Here is a tiny trained network, its code and every weight. The questions are about switching its units off for an input and a target symbol, where a switched-off unit gives its printed mean instead of its output.

import numpy as np


def w(rows, s, z=0):
    codes = np.array(rows[::2]) - 128.0
    scale = np.full(codes.shape[1], s)
    scale[-1] = z or s
    return codes * scale


def f(y):
    return np.maximum(y, 0)


def softmax(a):
    e = np.exp(a - a.max(-1, keepdims=True))
    return e / e.sum(-1, keepdims=True)


def log_softmax(a):
    a = a - a.max(-1, keepdims=True)
    return a - np.log(np.exp(a).sum(-1, keepdims=True))


def net(x, mask):
    ids = ['ΘΨζμξω'.index(c) for c in x.split()]
    T = len(ids)
    res = E[ids] + P[:T]
    q, k, v = (res @ M[0].T for M in (Q, K, V))
    z = softmax(np.where(np.tri(T) > 0, q @ k.T / 3**0.5, -1e9)) @ v
    res = res + np.where(mask[0], z, O[0][:, -1]) @ O[0][:, :-1]
    y = f(res @ A[0][:, :-1].T + A[0][:, -1])
    res = res + np.where(mask[1:25], y, B[0][:, -1]) @ B[0][:, :-1]
    return log_softmax(res[-1] @ U[:, :-1].T + U[:, -1])


Q, K, V, O, A, B = {}, {}, {}, {}, {}, {}
E = w([
[106,132,109,110,90,111,158,169,129,182,45],'Θ',
[80,143,135,42,142,32,106,73,76,99,132],'Ψ',
[135,119,227,124,140,27,167,170,115,103,82],'ζ',
[108,96,54,78,109,31,88,227,114,144,164],'μ',
[138,195,155,158,84,158,152,249,115,144,185],'ξ',
[123,69,166,199,142,194,93,212,141,136,171],'ω',
],0.019)
P = w([
[254,90,106,147,151,135,126,129,88,139,139],'0',
[184,113,114,137,148,124,128,134,111,155,161],'1',
[167,130,113,119,152,132,127,128,112,142,146],'2',
[144,129,117,110,147,131,126,126,126,134,138],'3',
[122,129,117,107,141,130,121,126,133,125,130],'4',
[105,130,126,99,130,130,119,122,143,119,119],'5',
[91,130,128,88,119,131,116,118,160,113,111],'6',
[66,132,123,87,118,135,114,123,167,101,98],'7',
[52,110,121,80,103,138,123,118,160,83,85],'8',
],0.022)
Q[0] = w([
[151,254,171,180,143,199,225,35,121,68,111],'head 0',
[186,100,97,174,100,239,132,150,178,170,115],'head 0',
[96,153,72,101,109,141,35,58,51,139,151],'head 0',
],0.0086)
K[0] = w([
[198,100,2,141,119,78,177,121,105,210,99],'head 0',
[158,116,138,205,214,87,201,118,151,144,174],'head 0',
[136,114,176,125,137,72,177,136,119,96,101],'head 0',
],0.0083)
V[0] = w([
[62,57,99,130,188,224,38,43,183,195,102],'head 0',
[16,173,141,3,81,134,139,185,155,85,119],'head 0',
[142,32,176,78,195,25,157,66,100,119,55],'head 0',
],0.0051)
O[0] = w([
[108,134,142,53,103,193,157,120,67,254,158,1],'head 0',
[248,139,140,142,165,144,97,140,115,137,166,70],'head 0',
[56,88,131,173,146,144,207,179,177,158,185,200],'head 0',
],0.0098,0.0032)
A[0] = w([
[201,157,153,185,126,135,118,163,132,119,182,89],'neuron 0',
[63,88,101,157,94,126,149,89,202,85,85,88],'neuron 1',
[186,140,172,135,183,126,189,147,121,174,121,134],'neuron 2',
[109,157,49,158,101,177,158,140,157,218,216,68],'neuron 3',
[139,147,125,178,84,209,178,131,185,97,184,71],'neuron 4',
[198,95,100,198,139,162,123,110,141,142,180,109],'neuron 5',
[166,150,132,99,198,146,121,63,80,125,174,100],'neuron 6',
[110,101,146,46,143,88,111,124,111,145,125,114],'neuron 7',
[66,133,83,152,127,211,183,110,170,202,179,80],'neuron 8',
[219,78,109,179,194,150,118,142,119,145,186,114],'neuron 9',
[155,147,94,156,136,165,77,177,125,101,193,104],'neuron 10',
[95,190,104,171,91,159,211,144,119,174,172,76],'neuron 11',
[198,79,101,185,212,179,101,92,184,131,169,62],'neuron 12',
[87,135,146,82,123,58,118,104,78,143,122,118],'neuron 13',
[223,114,109,110,202,97,117,136,109,144,214,115],'neuron 14',
[93,76,161,169,97,131,174,165,188,94,91,127],'neuron 15',
[101,207,151,79,155,81,91,57,29,152,140,121],'neuron 16',
[98,104,150,100,136,84,179,139,122,92,163,139],'neuron 17',
[125,135,108,105,151,93,41,80,120,97,143,90],'neuron 18',
[137,188,119,137,144,207,132,80,158,155,161,9],'neuron 19',
[190,117,123,143,109,198,143,103,63,182,142,95],'neuron 20',
[115,109,147,108,84,137,175,92,122,104,80,92],'neuron 21',
[103,140,178,137,145,117,153,128,67,194,119,147],'neuron 22',
[254,129,70,163,114,148,121,120,122,192,204,118],'neuron 23',
],0.014)
B[0] = w([
[167,97,203,64,136,111,126,154,107,97,153,145],'neuron 0',
[109,106,111,103,63,170,167,85,70,150,80,179],'neuron 1',
[190,74,109,112,80,129,178,136,131,124,96,164],'neuron 2',
[121,174,153,121,134,71,164,90,64,99,118,134],'neuron 3',
[155,75,110,110,104,161,122,99,58,114,108,134],'neuron 4',
[111,198,93,171,63,146,148,145,60,143,100,137],'neuron 5',
[107,95,46,218,155,100,120,91,156,82,182,140],'neuron 6',
[104,140,98,184,108,151,148,114,96,153,148,188],'neuron 7',
[152,152,143,120,170,70,226,147,170,213,172,136],'neuron 8',
[50,98,185,78,83,116,125,168,113,43,118,154],'neuron 9',
[164,88,56,187,139,143,127,106,155,178,129,164],'neuron 10',
[188,30,197,84,98,86,16,109,148,40,44,133],'neuron 11',
[171,219,101,183,68,165,172,171,47,170,168,131],'neuron 12',
[119,143,86,146,153,174,111,109,155,165,140,191],'neuron 13',
[151,125,164,81,142,173,140,81,77,176,121,169],'neuron 14',
[126,151,109,141,176,137,102,117,159,151,170,252],'neuron 15',
[132,89,148,148,101,130,115,172,83,81,141,164],'neuron 16',
[104,161,144,125,111,94,101,148,115,116,118,240],'neuron 17',
[142,88,122,119,111,165,162,141,156,104,136,150],'neuron 18',
[129,191,101,160,125,144,112,122,143,218,182,128],'neuron 19',
[55,234,161,173,57,76,176,191,60,131,121,137],'neuron 20',
[65,165,152,121,152,117,136,119,178,108,137,151],'neuron 21',
[211,102,125,107,116,146,132,130,177,124,142,164],'neuron 22',
[8,98,80,124,134,40,116,83,189,40,44,135],'neuron 23',
],0.014,0.016)
U = w([
[142,125,141,87,128,131,148,144,189,116,135,57],'Θ',
[159,162,159,127,175,101,125,61,67,142,119,252],'Ψ',
[98,136,92,204,195,86,111,129,254,86,139,116],'ζ',
[141,87,143,127,134,123,59,109,144,101,62,103],'μ',
[193,127,92,155,101,126,186,65,148,155,49,152],'ξ',
[160,166,122,173,34,125,156,180,118,137,99,33],'ω',
],0.0079,0.0047)

Each question gives the input, a string of symbols that net reads in full, and the target symbol t.
The units are the heads (3 rows each of Q, K, V and O) and the neurons (one row each of A and B). Each row of codes is followed by its name. A weight is (code - 128) times the scale printed after its matrix; where a second scale follows, it is the last column's (O, A, B and U).
mask holds one flag per unit, heads first, then neurons. A switched-off unit (its flag False) gives its mean, the last column of its rows in O or B, instead of its output. The means were averaged over made-up inputs and are rounded, as every weight is.
A unit's drop is (log p(t) with every unit on - log p(t) with that unit switched off) / (log p(t) with every unit on - log p(t) with every unit switched off).
The circuit of an input: a set's keep is (log p(t) with only the set's units on - log p(t) with every unit switched off) / (log p(t) with every unit on - log p(t) with every unit switched off). Starting from the 12 units with the biggest drops (on a tie, the unit counted first), units are removed one at a time, each time the one whose removal leaves the highest keep (on an exact tie, the one counted first), for as long as the keep stays at least 0.8.
circuit, biggest first: the units of the circuit, biggest drop first
unit that matters most: the unit with the biggest drop
k most important neurons: the k neurons with the biggest drops, biggest first
drop of u: that unit's drop, to one decimal
input Ψ ω μ Ψ μ, target Ψ: circuit, biggest first : neuron 14; head 0
input ξ Θ ζ ζ ζ ω ξ ζ ξ, target ζ: circuit, biggest first : head 0; neuron 1
input ζ ζ ζ ξ ζ μ ζ, target Ψ: circuit, biggest first : head 0; neuron 14
input Ψ Ψ Θ ζ ζ, target ζ: circuit, biggest first : neuron 14; neuron 1
input ω ξ ξ Ψ Θ ω, target μ: circuit, biggest first : head 0
input ω ζ ζ ω ω ω ζ ω ζ, target ω: 3 most important neurons : neuron 16; neuron 7; neuron 15
input Θ ζ ζ ζ ζ Θ ζ, target ξ: circuit, biggest first : head 0; neuron 2
input ζ Θ ω, target ω: 3 most important neurons : neuron 20; neuron 15; neuron 5
input ξ ζ Ψ ζ ζ ξ, target ζ: 2 most important neurons : neuron 10; neuron 14
input ζ ζ Θ ζ, target ξ: 2 most important neurons : neuron 2; neuron 9
input ξ Θ μ μ, target ξ: 4 most important neurons : neuron 14; neuron 15; neuron 10; neuron 18
input ζ ξ ζ, target μ: circuit, biggest first : head 0; neuron 16
input ω ζ Θ ω Θ Ψ ζ μ ζ, target Ψ: circuit, biggest first : head 0; neuron 22
input ω Ψ ζ ξ μ ζ Θ Θ Ψ, target Ψ: unit that matters most : head 0
input ω ζ Θ ξ Ψ ξ ξ ζ, target μ: 2 most important neurons : neuron 15; neuron 16
input ω ξ Ψ ω, target μ: 2 most important neurons : neuron 15; neuron 7
input ω ω ω Θ μ μ, target ω: 3 most important neurons : neuron 15; neuron 7; neuron 16
input Θ ω ζ, target ζ: drop of neuron 14 : 0.2
input ζ ξ ζ ζ ζ μ ζ ζ Ψ, target Ψ: drop of neuron 14 : 1.9
input Ψ ω Θ ζ Ψ ζ Ψ μ, target Ψ: drop of head 0 : 1.0
input ζ Θ ξ ξ, target μ: unit that matters most : neuron 0
